Below are the code and all the weights of a small trained network. Each question names an input and a class and asks about switching units off, where a switched-off unit gives its printed mean instead of its output.

import numpy as np


def w(rows, s, z=0):
    codes = np.array(rows[::2]) - 128.0
    scale = np.full(codes.shape[1], s)
    scale[-1] = z or s
    return codes * scale


def norm(h):
    return h / np.sqrt((h * h).mean(-1, keepdims=True) + 1e-5)


def f(y):
    return np.maximum(y, 0)


def log_softmax(a):
    a = a - a.max(-1, keepdims=True)
    return a - np.log(np.exp(a).sum(-1, keepdims=True))


def net(x, mask):
    res = np.array(x, float).reshape(1, 7) / 4 @ E
    u = 0
    for l in range(4):
        y = f(norm(res) @ A[l][:, :-1].T + A[l][:, -1])
        res = res + np.where(mask[u : u + 3], y, B[l][:, -1]) @ B[l][:, :-1]
        u += 3
    return log_softmax(norm(res)[-1] @ U[:, :-1].T + U[:, -1])


A, B = {}, {}
E = w([
[87,67,175,76],'x0',
[119,114,76,94],'x1',
[187,232,171,180],'x2',
[105,95,197,91],'x3',
[178,127,104,247],'x4',
[186,59,58,26],'x5',
[255,175,122,115],'x6',
],0.0088)
A[0] = w([
[68,83,177,129,113],'L0N0',
[121,64,197,1,27],'L0N1',
[135,91,216,23,2],'L0N2',
],0.0074,0.0079)
B[0] = w([
[117,192,142,44,255],'L0N0',
[154,135,68,51,222],'L0N1',
[182,125,83,2,160],'L0N2',
],0.0086,0.0021)
A[1] = w([
[84,17,233,216,104],'L1N0',
[161,233,208,3,145],'L1N1',
[68,127,188,148,2],'L1N2',
],0.0063,0.0033)
B[1] = w([
[135,252,161,86,192],'L1N0',
[69,188,126,110,253],'L1N1',
[141,160,149,134,151],'L1N2',
],0.015,0.004)
A[2] = w([
[126,101,157,66,38],'L2N0',
[73,105,2,238,253],'L2N1',
[153,69,91,117,84],'L2N2',
],0.0069,0.0046)
B[2] = w([
[140,82,141,79,141],'L2N0',
[190,202,119,64,255],'L2N1',
[137,248,183,144,152],'L2N2',
],0.011,0.0047)
A[3] = w([
[140,122,115,133,15],'L3N0',
[149,95,88,67,254],'L3N1',
[248,131,133,232,255],'L3N2',
],0.012,0.0034)
B[3] = w([
[121,87,114,109,128],'L3N0',
[208,148,6,183,236],'L3N1',
[203,254,39,36,254],'L3N2',
],0.0088,0.0072)
U = w([
[185,139,36,149,248],'0',
[75,150,221,181,39],'1',
[69,5,112,118,3],'2',
],0.015,0.0057)

Each question gives the input, the list of numbers given to net, and the class t.
The units are the neurons (one row each of A and B). Each row of codes is followed by its name. A weight is (code - 128) times the scale printed after its matrix; where a second scale follows, it is the last column's (A, B and U).
mask holds one flag per neuron, layer by layer. A switched-off neuron (its flag False) gives its mean, the last column of its row in B, instead of its output. The means were averaged over made-up inputs and are rounded, as every weight is.
A unit's drop is (log p(t) with every unit on - log p(t) with that unit switched off) / (log p(t) with every unit on - log p(t) with every unit switched off).
The circuit of an input: a set's keep is (log p(t) with only the set's units on - log p(t) with every unit switched off) / (log p(t) with every unit on - log p(t) with every unit switched off). Starting from all 12 units, units are removed one at a time, each time the one whose removal leaves the highest keep (on an exact tie, the one counted first), for as long as the keep stays at least 0.8.
units of the circuit, in order: the units of the circuit, biggest drop first
top k neurons: the k neurons with the biggest drops, biggest first
k most important neurons of layer l: the k neurons of layer l with the biggest drops, biggest first
drop when u is switched off: that unit's drop, to one decimal
input [0,3,5,6,-2,-4,5], class 1: top 2 neurons : (L1N1; L3N2)
input [8,5,2,-4,-3,3,-6], class 2: top 3 neurons : (L3N2; L2N1; L0N0)
input [5,0,-5,-2,-2,-4,0], class 2: units of the circuit, in order : (L3N2; L2N1)
input [1,1,0,8,2,-2,0], class 1: units of the circuit, in order : (L3N2)
input [-8,-4,-8,3,-6,-7,3], class 1: top 2 neurons : (L3N2; L3N1)
input [4,-6,-6,4,0,-5,8], class 1: top 4 neurons : (L1N1; L3N2; L2N1; L3N1)
input [-2,3,-8,2,-2,-8,-3], class 1: units of the circuit, in order : (L3N2; L3N1)
input [6,4,1,0,-8,-3,-5], class 2: units of the circuit, in order : (L3N2; L1N0; L0N1)
input [2,1,6,0,-2,1,-2], class 1: 2 most important neurons of layer 3 : (L3N2; L3N1)
input [3,7,7,3,6,-4,-5], class 1: top 2 neurons : (L1N0; L3N1)
input [3,6,3,-2,-5,-5,1], class 1: drop when L3N1 is switched off : 0.2
input [-1,1,-4,3,-6,0,-2], class 2: drop when L1N1 is switched off : 0.1
input [-4,-3,-6,7,1,-4,-2], class 1: drop when L3N2 is switched off : 0.1
input [5,0,2,0,-4,4,-7], class 2: most important neuron of layer 2 : (L2N1)
